array([106, 115, 130, 145, 149]): 130, 149

array([[140, 138, 126, 122, 139],
       [132, 132, 128, 126, 132],
       [106, 110, 133, 139, 108]]): 128, 140

array([[126, 133, 101, 137, 128, 128, 101],
       [126, 133, 104, 136, 128, 132, 104],
       [126, 132, 109, 134, 128, 128, 109]]): 136, 137

array([126, 128, 121, 124, 118, 107, 127]): 124, 128

array([150, 124, 130, 143, 136, 136, 127]): 143, 150

array([144, 128, 145, 140, 148, 123, 100]): 140, 148

array([[ 99, 148, 140, 102, 144, 145, 143],
       [120, 130, 123, 122, 139, 129, 129],
       [115, 137, 120, 118, 152, 129, 131]]): 122, 152

array([154, 104, 112, 153, 113, 110, 111]): 153, 154
---
[[131 117 104 133 136]
 [118 125 143 147 136]
 [139 143 147 124 124]] result: 125

[[156 142 143 146 115 135]
 [144 132 124 140 131 144]
 [147 135 134 139 123 137]] result: 132

[[104 128 127 133]
 [141 126 123 129]
 [101 130 126 132]] result: 126

[[103 109 109 149 151 106]
 [128 140 116 128 136 125]
 [144 139 143 108 110 143]] result: 140

[[146 152 157 108 155 151]
 [132 129 132 125 133 129]
 [154 154 155 102 153 149]] result: 129

[[123 117 106 132 127]
 [154 115 144 118 124]
 [141 120 130 104 135]] result: 115

[[136 148 101 133]
 [127 129 127 128]
 [128 130 127 127]] result: 129

[[117 133 127 132 135 128]
 [123 145 129 148 151 129]
 [127 128 136 130 126 128]] result: 145

[[142 120 124 130 132 137]
 [115 122 122 132 150 132]
 [108 133 141 141 133 138]] result: 122
---
[143 101 137 108] -> 101
[107 130 112 143 116] -> 112
[125 103 111 149 116] -> 111
[132 105 119 130 111 136 137] -> 111
[113 106 148 111] -> 106
[131 114 101 129 131 122 143] -> 131
[106 110 118 148] -> 110
[142 136  99 115] -> 136
[114 103 125 120 129 115] -> 120
[144 129 146 103] -> 129
---
147,147,144,149,141
152,151,148,138,149
→ 151

124,108,150,133,116
142,110,124,121,118
→ 110

140,104,135,113,119
134,143,129,134,120
→ 143

124,111,112,127,117
110,141,98,121,104
→ 141

136,130,155,124,124
138,128,117,145,117
→ 128

129,134,154,134,146
125,133,118,112,123
→ 133
---
143  146  131  116  133  100 value 146, 100

121  101  126  136  128
127  138  125  140  125
value 140, 101

138  105  143  149  144  152 value 152, 105

116  120  134  115
104  140  115  142
134  124  139  122
value 142, 104

151  130  137  136  110  119  142 value 151, 110

140  110  102  113  110 value 140, 102

112  156  127  127  128
130  117  128  155  128
value 156, 112
---
103,146,113,120,119
104,126,155,150,139
124,152,105,134,150
→ 119

131,128,122,100,133,111 → 133

123,113,105,138,144 → 144

137,151,125,127,147,142
154,139,141,116,121,124
→ 147

125,129,130,157,138 → 138

105,127,142,134,106,123,102 → 106
---
[130 142 154 114 110]	130, 110

[137 139 126 150]	137, 150

[[126 116 153 133 112]
 [129 121 150 137 126]]	126, 126

[[118 130 133 128 127 139 127]
 [127 149 123 139 117 121 127]]	118, 127

[[118 129 124 129 125 132 124]
 [104 140 125 136 130 129 127]]	118, 127

[[113 134 137 117 119 133]
 [116 125 140 130 104 120]
 [112 127 144 125 104 125]]	113, 125

[[139 156 134 140]
 [138 157 134 137]
 [142 151 134 148]]	139, 148

[133 150 135 128]	133, 128
---
[[144 118 105 133 136 150 137]
 [114 132 112 132 138 106 130]] -> 132

[[130 127 126 130 122]
 [131 151 127 125 130]
 [128 136 125 128 126]] -> 151

[[118 141 113 117 129 100]
 [132 132 124 138 156 105]] -> 132

[[123 154 115 124 134 131 131]
 [108 151 106 115 119 126 115]] -> 151

[[141 113 108 139]
 [134 113 102 133]
 [120 125 126 128]] -> 113

[[155 125 137 123 133 134 125]
 [130 126 129 127 112 118 142]] -> 126
---
[106 139 129 153] → 139

[[100  99 155 148 145  99]
 [122 141 117 101 103 113]
 [114 119 118 130 126 118]] → 99

[126 122 135 100 128 108] → 122

[[145 141 144 125 133]
 [138 157 107 115 104]] → 141

[145 113 102 111 128 126 114] → 113

[116 135 149 116 117 111] → 135
---
[100 101 141 115 147] -> 147
[149 154 135 129 109] -> 109
[143 145 136 135  99] -> 99
[101 108 118 126 141] -> 141
[145 128 110 123 104] -> 104
[145 126 126 101 117] -> 117
---
[123 105 112 151 106]: 112, 151
[128 107 135 131 101 119 129]: 131, 135
[119 116 104 135 140 124 135]: 135, 140
[139 151 107 128 108]: 107, 151
[142 152 130 118 120]: 130, 152
[132 153 155 121 126 106 128]: 121, 155
[125 118 106 131 105 147 127]: 131, 147
[156 144 118 117 130]: 118, 156
[104 140 114 135 128]: 114, 140
[147 101 142 131 144]: 142, 147
---
[135 103 116 136 133 127 120] Out: 135
[153 144 101 150 112 111 111] Out: 153
[145 144 111 147 107 113 115] Out: 145
[141 122 149 152] Out: 141
[134 115 133 107] Out: 134
[149 142 113 125 124] Out: 149
[108 123 118  99 137] Out: 108
---
Input: 102  119  139  131
Output: 119

Input:
146  120  128  121
126  132  143  142
127  154  131  138
Output: 121

Input: 110  108  101  113  143  147  106
Output: 106

Input:
122  116  133  117
121  124  133  125
154  140  107  124
Output: 116

Input:
146  148  150  150  104  149  142
148  147  148  148  110  150  145
Output: 110

Input: 119  114  128  111  153
Output: 114
---
Input:
[[129 126 122 141 132 130 124]
 [126 118 126 136 124 134 126]
 [118 110 116 128 122 121 130]
 [115 108 115 134 126 137 131]
 [113 111 111 135 123 124 133]
 [133 130 146 110 142 123 136]
 [127 130 124 132 124 112 129]
 [122 114 135 111 124 115 138]
 [133 131 146 103 144 111 139]]
Output: 131

Input:
[[128 128 128 128 127 128 128 128 128 128 129 127 128 128 128 128]
 [132 128 131 128 123 132 126 129 123 132 139 118 127 132 133 131]
 [133 128 129 129 123 132 126 130 123 132 139 117 126 132 132 131]
 [130 131 141 129 126 136 123 127 129 129 136 112 134 142 135 121]
 [125 133 144 130 128 138 127 127 129 130 131 107 134 149 126 131]]
Output: 133

Input:
[[130 131 128 126 115 123 126 150 133 102 152 127]
 [141 135 132 122 127 146 125 124 123 135 126 142]
 [143 132 129 142 114 127 133 124 137 140 131 127]
 [120 119 127 137 129 124 135 124 132 111 154 125]
 [119 113 122 128 123 114 131 110 143 133 114 127]
 [116 131 117 133 111 134 132 139 118 133 127 127]
 [131 149 116 125 123 105 155 131 126 121 131 110]
 [124 114 111 113 127 115 133 137 128 124 128 140]
 [110 110 115 110 115 135 146 146 134 148 132 108]
 [124 114 139 108 150 125 126 136 111 130 136 140]]
Output: 114

Input:
[[131 128 112 137 128 135 151]
 [118 133 128 117 133 114 114]
 [120 128 144 132 136 129 109]
 [120 144 142 137 138 143 128]
 [118 129 127 114 133 104 132]
 [124 117 144 128 131 127 105]
 [114 129 138 116 136 108 122]
 [117 128 125 125 136 110 132]
 [115 121 142 141 143 138 123]
 [141 115 122 141 121 146 125]
 [113 113 139 128 142 118 121]]
Output: 113

Input:
[[129 118 130 128 128 122 124 123 125 128]
 [113 141 123 119 133 157 109 125 127 139]
 [124 131 127 126 129 135 123 128 128 131]
 [132 129 130 130 128 124 135 130 137 128]
 [127 128 128 127 128 130 126 127 125 128]]
Output: 128

Input:
[[134 135 137 134 143 128 118 132 130]
 [137 118 129 123 132 117 125 135 126]
 [115 129 132 127 125 140 131 114 126]
 [125 125 142 136 116 137 113 152 126]
 [126 122 118 131 126 141 135 137 129]]
Output: 122

Input:
[[139 133 136 150 133 133 122 129 111 122 131 131]
 [133 122 121 110 135 125 121 113 118 121 133 144]
 [119 127 123 127 119 131 139 136 143 138 122 121]
 [139 132 136 149 133 134 122 129 110 122 131 132]
 [118 130 129 132 120 128 131 137 139 137 123 126]
 [118 128 124 128 119 131 137 136 142 138 122 123]
 [118 129 127 131 120 129 133 137 140 138 123 125]
 [118 131 131 134 121 126 129 138 138 136 124 127]]
Output: 131

Input:
[[120 126 134 148 125 126 129 125 128]
 [121 118 128 123 125 119 133 121 128]
 [124 131 140 115 144 128 136 123 128]
 [123 139 116 115 139 138 141 140 128]
 [152 116 123 113 107 117 103 120 128]]
Output: 116
---
[139 136 141 143 121 105 142] 142, 139

[[140 128 118 132 136 142]
 [140 100 116 110 118 156]] 142, 140

[[122 132 124 106 123 133 120]
 [140 125 130 115 125 149 133]
 [158 142 127 145 127 129 130]] 120, 158

[126 138 136 102] 102, 126

[146 154 121 141] 141, 146

[[138 141 118 107 127 132]
 [124 128 144 154 133 129]] 132, 124

[106 147 118 104] 104, 106

[[138 129 150 139 124 141]
 [132 111 122 117 124 124]
 [133 131 136 133 122 125]] 141, 133

[141 105 138 103] 103, 141

[133 103 138 121 132] 132, 133
